Below is a small trained network, with its code and all its weights. Each question gives an input and a class and asks what happens when units are switched off, that is, made to give their printed mean instead of their output.

import numpy as np


def w(rows, s, z=0):
    codes = np.array(rows[::2]) - 128.0
    scale = np.full(codes.shape[1], s)
    scale[-1] = z or s
    return codes * scale


def f(y):
    return y / 2 * (1 + np.tanh(0.7978845608 * (y + 0.044715 * y**3)))


def log_softmax(a):
    a = a - a.max(-1, keepdims=True)
    return a - np.log(np.exp(a).sum(-1, keepdims=True))


def net(x, mask):
    res = np.array(x, float).reshape(1, 3) / 4 @ E
    y = f(res @ A[0][:, :-1].T + A[0][:, -1])
    res = res + np.where(mask, y, B[0][:, -1]) @ B[0][:, :-1]
    return log_softmax(res[-1] @ U[:, :-1].T + U[:, -1])


A, B = {}, {}
E = w([
[226,16,126,103,90,18,76,160],'x0',
[36,164,91,14,78,76,176,200],'x1',
[141,170,107,177,2,124,85,27],'x2',
],0.0068)
A[0] = w([
[102,86,153,104,249,120,166,210,40],'neuron 1',
[148,121,141,147,114,166,109,92,253],'neuron 2',
[98,169,96,98,49,94,136,116,71],'neuron 3',
[87,135,104,73,109,102,158,190,58],'neuron 4',
[157,84,113,121,124,70,121,143,75],'neuron 5',
[83,193,114,136,157,198,164,117,83],'neuron 6',
[130,68,123,131,106,106,116,142,40],'neuron 7',
[154,98,184,170,170,151,97,105,59],'neuron 8',
],0.012,0.0057)
B[0] = w([
[126,60,100,255,43,97,116,132,253],'neuron 1',
[126,62,80,115,130,114,127,176,248],'neuron 2',
[166,78,94,209,142,147,151,81,204],'neuron 3',
[219,110,90,162,233,179,171,57,226],'neuron 4',
[181,206,183,116,191,76,40,86,188],'neuron 5',
[220,133,194,117,167,28,36,104,237],'neuron 6',
[219,213,196,157,167,126,86,35,149],'neuron 7',
[185,98,85,142,173,185,170,36,198],'neuron 8',
],0.01,0.0072)
U = w([
[144,145,222,119,163,87,83,121,111],'0',
[125,112,100,169,66,117,122,134,186],'1',
[143,116,79,136,184,172,156,103,64],'2',
[101,107,106,70,106,114,132,248,254],'3',
[97,168,179,113,117,144,146,168,70],'4',
[93,189,193,67,126,183,159,151,65],'5',
],0.016,0.012)

Each question gives the input, the list of numbers given to net, and the class t.
The units are the neurons (one row each of A and B). Each row of codes is followed by its name. A weight is (code - 128) times the scale printed after its matrix; where a second scale follows, it is the last column's (A, B and U).
mask holds one flag per neuron, in row order. A switched-off neuron (its flag False) gives its mean, the last column of its row in B, instead of its output. The means were averaged over made-up inputs and are rounded, as every weight is.
A unit's drop is (log p(t) with every unit on - log p(t) with that unit switched off) / (log p(t) with every unit on - log p(t) with every unit switched off).
The circuit of an input: a set's keep is (log p(t) with only the set's units on - log p(t) with every unit switched off) / (log p(t) with every unit on - log p(t) with every unit switched off). Starting from all 8 units, units are removed one at a time, each time the one whose removal leaves the highest keep (on an exact tie, the one counted first), for as long as the keep stays at least 0.8.
circuit, biggest first: the units of the circuit, biggest drop first
unit that matters most: the unit with the biggest drop
k most important neurons: the k neurons with the biggest drops, biggest first
drop when u is switched off: that unit's drop, to one decimal
input [6,-7,0], class 2: unit that matters most : neuron 8
input [7,8,5], class 2: 3 most important neurons : neuron 3; neuron 4; neuron 6
input [3,-6,-6], class 1: 2 most important neurons : neuron 1; neuron 4
input [-3,8,7], class 2: circuit, biggest first : neuron 4; neuron 1
input [-3,-4,-4], class 1: circuit, biggest first : neuron 4; neuron 1
input [6,-8,2], class 2: 4 most important neurons : neuron 8; neuron 6; neuron 2; neuron 1
input [-1,-3,-3], class 3: 3 most important neurons : neuron 4; neuron 3; neuron 7
input [3,3,-2], class 3: 3 most important neurons : neuron 6; neuron 8; neuron 3
input [3,4,-1], class 2: 4 most important neurons : neuron 6; neuron 4; neuron 1; neuron 2
input [4,6,-3], class 2: 2 most important neurons : neuron 4; neuron 6
input [7,-7,6], class 0: 4 most important neurons : neuron 5; neuron 1; neuron 7; neuron 4
input [-4,4,-4], class 0: 2 most important neurons : neuron 6; neuron 2
input [-1,1,3], class 3: 3 most important neurons : neuron 1; neuron 4; neuron 8
input [4,-8,2], class 2: unit that matters most : neuron 8
input [-4,5,-6], class 1: 3 most important neurons : neuron 1; neuron 8; neuron 5
input [5,8,4], class 2: 2 most important neurons : neuron 4; neuron 3
input [-4,2,-7], class 1: drop when neuron 1 is switched off : 1.4
input [3,6,3], class 2: drop when neuron 3 is switched off : 0.1
input [-6,2,-1], class 0: drop when neuron 6 is switched off : 0.7
input [6,1,-1], class 0: unit that matters most : neuron 5
